Below is a small trained network, with its code and all its weights. Each question gives an input and a class and asks what happens when units are switched off, that is, made to give their printed mean instead of their output.

import numpy as np


def w(rows, s, z=0):
    codes = np.array(rows[::2]) - 128.0
    scale = np.full(codes.shape[1], s)
    scale[-1] = z or s
    return codes * scale


def f(y):
    return y / 2 * (1 + np.tanh(0.7978845608 * (y + 0.044715 * y**3)))


def log_softmax(a):
    a = a - a.max(-1, keepdims=True)
    return a - np.log(np.exp(a).sum(-1, keepdims=True))


def net(x, mask):
    res = np.array(x, float).reshape(1, 7) / 4 @ E
    y = f(res @ A[0][:, :-1].T + A[0][:, -1])
    res = res + np.where(mask, y, B[0][:, -1]) @ B[0][:, :-1]
    return log_softmax(res[-1] @ U[:, :-1].T + U[:, -1])


A, B = {}, {}
E = w([
[80,125,164,158,168,115,161,180,31,133],'x0',
[58,216,115,123,41,33,180,134,176,224],'x1',
[63,138,183,98,113,111,20,84,192,111],'x2',
[185,127,105,111,113,137,126,95,202,169],'x3',
[33,123,180,245,134,177,71,198,150,84],'x4',
[3,13,130,137,125,109,115,127,77,50],'x5',
[247,176,198,151,170,83,140,106,208,181],'x6',
],0.0064)
A[0] = w([
[138,88,128,206,188,195,142,123,124,57,179],'n0',
[30,194,135,149,109,183,151,197,45,162,228],'n1',
[4,120,125,69,92,53,39,90,148,108,221],'n2',
[88,20,136,144,199,82,159,58,78,116,93],'n3',
[114,113,77,60,136,189,113,89,91,133,50],'n4',
[114,117,205,211,197,118,64,124,191,171,252],'n5',
],0.011,0.0045)
B[0] = w([
[153,70,73,148,70,146,147,151,82,169,213],'n0',
[254,74,91,127,140,129,134,109,179,144,231],'n1',
[182,142,132,91,126,49,190,196,123,142,246],'n2',
[162,155,111,101,73,63,176,212,125,144,193],'n3',
[135,133,147,138,113,188,105,192,138,92,159],'n4',
[236,72,53,150,142,175,154,148,98,182,207],'n5',
],0.0097,0.014)
U = w([
[79,105,148,77,112,96,138,235,83,82,2],'0',
[131,55,110,152,136,206,153,170,61,110,184],'1',
[193,150,116,92,124,49,212,93,194,214,224],'2',
[86,133,139,88,190,202,83,92,138,83,37],'3',
[2,120,179,185,131,102,117,94,100,140,50],'4',
[96,146,183,148,110,178,158,81,120,7,43],'5',
],0.0076,0.0038)

Each question gives the input, the list of numbers given to net, and the class t.
The units are the neurons (one row each of A and B). Each row of codes is followed by its name. A weight is (code - 128) times the scale printed after its matrix; where a second scale follows, it is the last column's (A, B and U).
mask holds one flag per neuron, in row order. A switched-off neuron (its flag False) gives its mean, the last column of its row in B, instead of its output. The means were averaged over made-up inputs and are rounded, as every weight is.
A unit's drop is (log p(t) with every unit on - log p(t) with that unit switched off) / (log p(t) with every unit on - log p(t) with every unit switched off).
The circuit of an input: a set's keep is (log p(t) with only the set's units on - log p(t) with every unit switched off) / (log p(t) with every unit on - log p(t) with every unit switched off). Starting from all 6 units, units are removed one at a time, each time the one whose removal leaves the highest keep (on an exact tie, the one counted first), for as long as the keep stays at least 0.8.
circuit, biggest first: the units of the circuit, biggest drop first
most important unit: the unit with the biggest drop
k most important neurons: the k neurons with the biggest drops, biggest first
drop when u is switched off: that unit's drop, to one decimal
input [7,-6,5,2,-2,7,-3], class 0: most important unit : n3
input [7,-5,6,-7,1,3,-7], class 2: circuit, biggest first : [n1, n2]
input [5,-2,-4,-5,3,2,8], class 1: 2 most important neurons : [n2, n0]
input [2,-3,8,5,8,-2,2], class 1: 3 most important neurons : [n5, n1, n3]
input [-7,0,-8,1,-1,-5,-6], class 1: 4 most important neurons : [n2, n1, n3, n4]
input [-7,-6,8,-6,-3,6,0], class 0: 2 most important neurons : [n1, n4]
input [2,0,4,-4,5,-1,6], class 1: circuit, biggest first : [n5, n2]
input [-6,-7,3,2,1,8,-5], class 0: circuit, biggest first : [n3, n1]
input [7,-7,0,-7,-8,7,-2], class 0: 2 most important neurons : [n3, n5]
input [-2,2,6,-6,0,5,-4], class 2: 2 most important neurons : [n2, n1]
input [1,-3,-4,6,-1,4,0], class 1: 3 most important neurons : [n2, n1, n0]
input [5,-8,-2,-6,-4,7,-5], class 0: 2 most important neurons : [n3, n5]
input [7,-7,7,3,-6,3,4], class 0: 2 most important neurons : [n1, n3]
input [-7,0,-2,-4,8,8,-4], class 2: most important unit : n2
input [2,-4,1,5,-3,-4,-5], class 1: 2 most important neurons : [n2, n4]
input [5,-5,-1,1,-4,-3,0], class 1: 3 most important neurons : [n2, n1, n3]
input [0,-8,5,1,5,-8,8], class 1: drop when n5 is switched off : 0.1
input [-8,-4,-8,2,2,-5,-7], class 1: drop when n1 is switched off : 0.0
input [6,-5,1,2,-8,8,-3], class 0: drop when n3 is switched off : 0.2
input [-6,5,3,-8,3,4,-7], class 2: circuit, biggest first : [n1]
